Here is a tiny trained network, its code and every weight. The questions are about switching its units off for an input and a class, where a switched-off unit gives its printed mean instead of its output.

import numpy as np


def w(rows, s, z=0):
    codes = np.array(rows[::2]) - 128.0
    scale = np.full(codes.shape[1], s)
    scale[-1] = z or s
    return codes * scale


def norm(h):
    return h / np.sqrt((h * h).mean(-1, keepdims=True) + 1e-5)


def f(y):
    return np.maximum(y, 0)


def log_softmax(a):
    a = a - a.max(-1, keepdims=True)
    return a - np.log(np.exp(a).sum(-1, keepdims=True))


def net(x, mask):
    res = np.array(x, float).reshape(1, 3) / 4 @ E
    u = 0
    for l in range(2):
        y = f(norm(res) @ A[l][:, :-1].T + A[l][:, -1])
        res = res + np.where(mask[u : u + 9], y, B[l][:, -1]) @ B[l][:, :-1]
        u += 9
    return log_softmax(norm(res)[-1] @ U[:, :-1].T + U[:, -1])


A, B = {}, {}
E = w([
[89,146,126,105,83,56,90,86,164,37],'x0',
[78,152,74,252,219,90,75,104,113,203],'x1',
[102,91,96,95,120,43,100,33,135,201],'x2',
],0.0032)
A[0] = w([
[197,132,164,144,104,212,193,215,159,121,24],'0.n1',
[121,153,129,125,84,122,92,135,156,60,48],'0.n2',
[78,147,96,173,156,88,35,126,159,162,101],'0.n3',
[106,183,116,252,189,134,99,166,98,149,41],'0.n4',
[85,67,113,57,66,167,146,116,169,99,118],'0.n5',
[224,142,143,128,107,160,143,209,93,110,1],'0.n6',
[194,85,113,144,122,121,129,103,166,195,114],'0.n7',
[148,151,153,92,132,173,144,208,128,116,30],'0.n8',
[135,158,135,73,125,141,154,156,35,112,147],'0.n9',
],0.0047,0.0025)
B[0] = w([
[60,158,179,131,103,172,231,59,163,180,228],'0.n1',
[186,113,150,100,117,131,20,134,125,68,181],'0.n2',
[162,238,135,157,117,190,209,109,100,161,233],'0.n3',
[80,163,27,243,241,105,80,253,253,130,254],'0.n4',
[133,146,94,178,170,179,109,160,108,115,223],'0.n5',
[86,129,175,78,40,199,183,93,174,178,191],'0.n6',
[160,90,90,89,175,98,171,114,141,68,186],'0.n7',
[40,109,203,66,82,124,137,60,154,147,185],'0.n8',
[127,97,131,111,96,142,124,45,121,164,184],'0.n9',
],0.0041,0.0043)
A[1] = w([
[95,137,229,123,99,193,168,177,85,141,3],'1.n1',
[130,134,143,120,57,103,60,141,94,64,86],'1.n2',
[138,132,129,130,124,93,136,61,83,141,59],'1.n3',
[124,106,172,120,116,119,2,142,101,79,56],'1.n4',
[116,129,89,204,184,119,124,146,137,91,118],'1.n5',
[87,146,96,201,171,116,89,212,119,165,22],'1.n6',
[109,156,87,153,194,96,137,99,135,186,69],'1.n7',
[150,24,125,65,121,153,119,163,109,153,152],'1.n8',
[158,138,138,118,87,121,41,154,174,75,33],'1.n9',
],0.0057,0.0015)
B[1] = w([
[51,104,198,102,36,129,124,98,141,135,206],'1.n1',
[162,73,81,189,123,188,113,137,109,146,193],'1.n2',
[149,154,143,104,144,133,173,122,67,112,162],'1.n3',
[220,101,62,205,135,90,103,106,26,134,179],'1.n4',
[123,52,112,99,188,129,135,164,176,133,235],'1.n5',
[42,170,55,165,187,140,14,225,253,134,255],'1.n6',
[123,201,174,145,74,134,92,147,124,91,252],'1.n7',
[109,104,143,117,189,93,135,210,153,106,179],'1.n8',
[176,44,105,201,120,127,85,111,100,179,189],'1.n9',
],0.0054,0.0048)
U = w([
[176,67,126,32,220,82,173,192,113,110,59],'0',
[168,254,132,110,105,79,154,52,37,123,5],'1',
[79,196,81,184,198,138,66,208,223,138,204],'2',
[59,100,227,73,29,197,178,117,160,130,190],'3',
[248,46,64,181,90,134,68,96,39,91,146],'4',
],0.0094,0.0014)

Each question gives the input, the list of numbers given to net, and the class t.
The units are the neurons (one row each of A and B). Each row of codes is followed by its name. A weight is (code - 128) times the scale printed after its matrix; where a second scale follows, it is the last column's (A, B and U).
mask holds one flag per neuron, layer by layer. A switched-off neuron (its flag False) gives its mean, the last column of its row in B, instead of its output. The means were averaged over made-up inputs and are rounded, as every weight is.
A unit's drop is (log p(t) with every unit on - log p(t) with that unit switched off) / (log p(t) with every unit on - log p(t) with every unit switched off).
The circuit of an input: a set's keep is (log p(t) with only the set's units on - log p(t) with every unit switched off) / (log p(t) with every unit on - log p(t) with every unit switched off). Starting from the 12 units with the biggest drops (on a tie, the unit counted first), units are removed one at a time, each time the one whose removal leaves the highest keep (on an exact tie, the one counted first), for as long as the keep stays at least 0.8.
circuit, biggest first: the units of the circuit, biggest drop first
top k neurons: the k neurons with the biggest drops, biggest first
top k neurons in layer l: the k neurons of layer l with the biggest drops, biggest first
drop when u is switched off: that unit's drop, to one decimal
input [-8,1,-3], class 3: circuit, biggest first => (0.n1 0.n6 1.n1)
input [-6,-7,6], class 0: top 3 neurons => (1.n8 0.n3 0.n7)
input [-5,-1,2], class 0: top neuron => (0.n7)
input [5,-1,-6], class 3: top 2 neurons in layer 0 => (0.n1 0.n6)
input [4,-1,6], class 1: top 3 neurons => (0.n4 1.n6 0.n2)
input [-1,2,-8], class 3: top 4 neurons => (0.n1 0.n6 0.n8 1.n1)
input [6,1,5], class 1: top 2 neurons => (0.n4 0.n3)
input [2,-5,8], class 0: top 3 neurons in layer 0 => (0.n2 0.n4 0.n7)
input [-1,-5,4], class 0: top 2 neurons in layer 1 => (1.n6 1.n8)
input [-6,2,-8], class 3: top 2 neurons => (0.n1 0.n6)
input [4,-2,6], class 4: top 2 neurons in layer 0 => (0.n1 0.n4)
input [1,-3,2], class 4: drop when 0.n4 is switched off => 0.2
input [6,1,7], class 1: drop when 1.n6 is switched off => 0.1
input [0,-7,7], class 0: drop when 1.n8 is switched off => 0.3
input [1,-6,8], class 0: drop when 0.n2 is switched off => 0.3
